Below are the code and all the weights of a small trained network. Each question names an input and a class and asks about switching units off, where a switched-off unit gives its printed mean instead of its output.

import numpy as np


def w(rows, s, z=0):
    codes = np.array(rows[::2]) - 128.0
    scale = np.full(codes.shape[1], s)
    scale[-1] = z or s
    return codes * scale


def norm(h):
    return h / np.sqrt((h * h).mean(-1, keepdims=True) + 1e-5)


def f(y):
    return y / 2 * (1 + np.tanh(0.7978845608 * (y + 0.044715 * y**3)))


def log_softmax(a):
    a = a - a.max(-1, keepdims=True)
    return a - np.log(np.exp(a).sum(-1, keepdims=True))


def net(x, mask):
    res = np.array(x, float).reshape(1, 8) / 4 @ E
    u = 0
    for l in range(2):
        y = f(norm(res) @ A[l][:, :-1].T + A[l][:, -1])
        res = res + np.where(mask[u : u + 9], y, B[l][:, -1]) @ B[l][:, :-1]
        u += 9
    return log_softmax(norm(res)[-1] @ U[:, :-1].T + U[:, -1])


A, B = {}, {}
E = w([
[84,124,138,235],'x0',
[76,117,1,107],'x1',
[125,129,126,127],'x2',
[130,132,129,131],'x3',
[210,86,105,171],'x4',
[128,124,127,129],'x5',
[129,129,127,129],'x6',
[127,130,127,126],'x7',
],0.011)
A[0] = w([
[138,160,159,78,209],'L0N1',
[137,160,120,127,30],'L0N2',
[46,98,159,254,2],'L0N3',
[132,137,126,130,27],'L0N4',
[72,227,164,91,48],'L0N5',
[75,69,147,112,54],'L0N6',
[126,118,130,127,26],'L0N7',
[85,103,11,97,184],'L0N8',
[229,167,83,186,56],'L0N9',
],0.0087,0.0072)
B[0] = w([
[140,132,151,188,205],'L0N1',
[77,129,115,64,102],'L0N2',
[126,131,126,202,161],'L0N3',
[72,72,8,23,101],'L0N4',
[119,26,122,140,140],'L0N5',
[132,117,98,110,108],'L0N6',
[47,153,52,1,101],'L0N7',
[169,213,180,174,253],'L0N8',
[78,20,161,122,137],'L0N9',
],0.0098,0.0064)
A[1] = w([
[19,186,171,104,167],'L1N1',
[108,96,201,137,116],'L1N2',
[181,138,120,36,135],'L1N3',
[196,143,141,48,144],'L1N4',
[168,139,145,179,255],'L1N5',
[119,154,6,141,135],'L1N6',
[85,123,142,64,130],'L1N7',
[196,114,64,158,88],'L1N8',
[94,118,53,121,128],'L1N9',
],0.014,0.0068)
B[1] = w([
[192,12,112,97,171],'L1N1',
[162,182,63,133,161],'L1N2',
[45,142,107,227,142],'L1N3',
[54,135,110,204,155],'L1N4',
[82,142,62,15,249],'L1N5',
[211,164,230,110,147],'L1N6',
[110,59,129,158,124],'L1N7',
[110,32,185,94,147],'L1N8',
[151,173,253,140,125],'L1N9',
],0.011,0.015)
U = w([
[202,230,244,99,131],'0',
[140,5,140,111,174],'1',
[44,178,82,253,5],'2',
[105,161,94,83,192],'3',
[110,156,93,82,144],'4',
],0.014,0.0034)

Each question gives the input, the list of numbers given to net, and the class t.
The units are the neurons (one row each of A and B). Each row of codes is followed by its name. A weight is (code - 128) times the scale printed after its matrix; where a second scale follows, it is the last column's (A, B and U).
mask holds one flag per neuron, layer by layer. A switched-off neuron (its flag False) gives its mean, the last column of its row in B, instead of its output. The means were averaged over made-up inputs and are rounded, as every weight is.
A unit's drop is (log p(t) with every unit on - log p(t) with that unit switched off) / (log p(t) with every unit on - log p(t) with every unit switched off).
The circuit of an input: a set's keep is (log p(t) with only the set's units on - log p(t) with every unit switched off) / (log p(t) with every unit on - log p(t) with every unit switched off). Starting from the 12 units with the biggest drops (on a tie, the unit counted first), units are removed one at a time, each time the one whose removal leaves the highest keep (on an exact tie, the one counted first), for as long as the keep stays at least 0.8.
units of the circuit, in order: the units of the circuit, biggest drop first
k most important neurons: the k neurons with the biggest drops, biggest first
k most important neurons of layer l: the k neurons of layer l with the biggest drops, biggest first
input [4,-2,5,-5,1,-6,-3,-5], class 3: units of the circuit, in order -> L1N5
input [5,7,1,1,7,3,6,5], class 0: units of the circuit, in order -> L1N6; L1N9
input [-3,-6,-1,6,-8,-2,-4,-3], class 1: units of the circuit, in order -> L1N1; L0N8
input [-6,-6,1,-6,8,0,5,8], class 1: units of the circuit, in order -> L0N8; L1N4
input [8,8,-3,0,-4,2,4,7], class 0: units of the circuit, in order -> L1N6; L1N9; L0N1
input [5,-3,-4,-6,5,6,-7,7], class 4: 2 most important neurons -> L1N5; L1N1
input [5,3,6,3,2,-6,-1,-1], class 3: 3 most important neurons of layer 1 -> L1N5; L1N4; L1N3
input [-5,3,-8,6,-8,-4,6,8], class 1: 2 most important neurons -> L1N1; L1N5
input [-5,-4,3,8,-3,5,-1,6], class 2: units of the circuit, in order -> L1N4; L0N8; L1N3
input [-3,-6,7,3,-3,-2,6,-3], class 3: 2 most important neurons -> L0N8; L1N6
input [-8,7,6,-6,-6,2,-1,4], class 2: units of the circuit, in order -> L1N3; L1N5
input [-5,-6,7,5,5,-3,4,5], class 3: 3 most important neurons -> L0N8; L1N5; L1N6
input [-8,4,5,-8,5,3,-3,8], class 2: units of the circuit, in order -> L1N3; L1N4
input [7,-4,-2,-8,-8,-6,3,-8], class 1: 3 most important neurons -> L1N1; L0N8; L1N4
input [3,-3,-5,-1,-7,5,-7,-6], class 1: 3 most important neurons -> L1N1; L0N8; L1N5
input [-5,-4,6,0,4,2,-6,-6], class 3: units of the circuit, in order -> L0N8; L1N1; L1N4
input [7,4,4,-1,8,-1,8,-3], class 1: most important neuron -> L1N8
input [-5,0,-5,6,4,7,-1,-2], class 2: units of the circuit, in order -> L1N4; L1N3
input [-8,0,-6,-8,-7,4,-4,6], class 2: units of the circuit, in order -> L1N3; L1N5
input [-7,3,0,1,1,1,-3,2], class 2: units of the circuit, in order -> L1N3
input [2,-6,7,-5,-7,-5,-2,1], class 1: 2 most important neurons of layer 0 -> L0N8; L0N5
input [-8,-4,2,3,-2,-1,-1,7], class 2: 3 most important neurons -> L1N4; L1N3; L0N8
input [4,-6,-8,4,6,7,8,-6], class 3: 4 most important neurons -> L0N8; L1N5; L1N6; L1N2
input [-6,7,-6,1,-3,-1,6,0], class 0: 2 most important neurons -> L1N6; L1N5
input [5,-4,-7,5,-1,4,4,3], class 3: 4 most important neurons of layer 1 -> L1N5; L1N4; L1N3; L1N6
input [5,5,0,7,-1,1,5,3], class 0: 2 most important neurons of layer 1 -> L1N6; L1N4
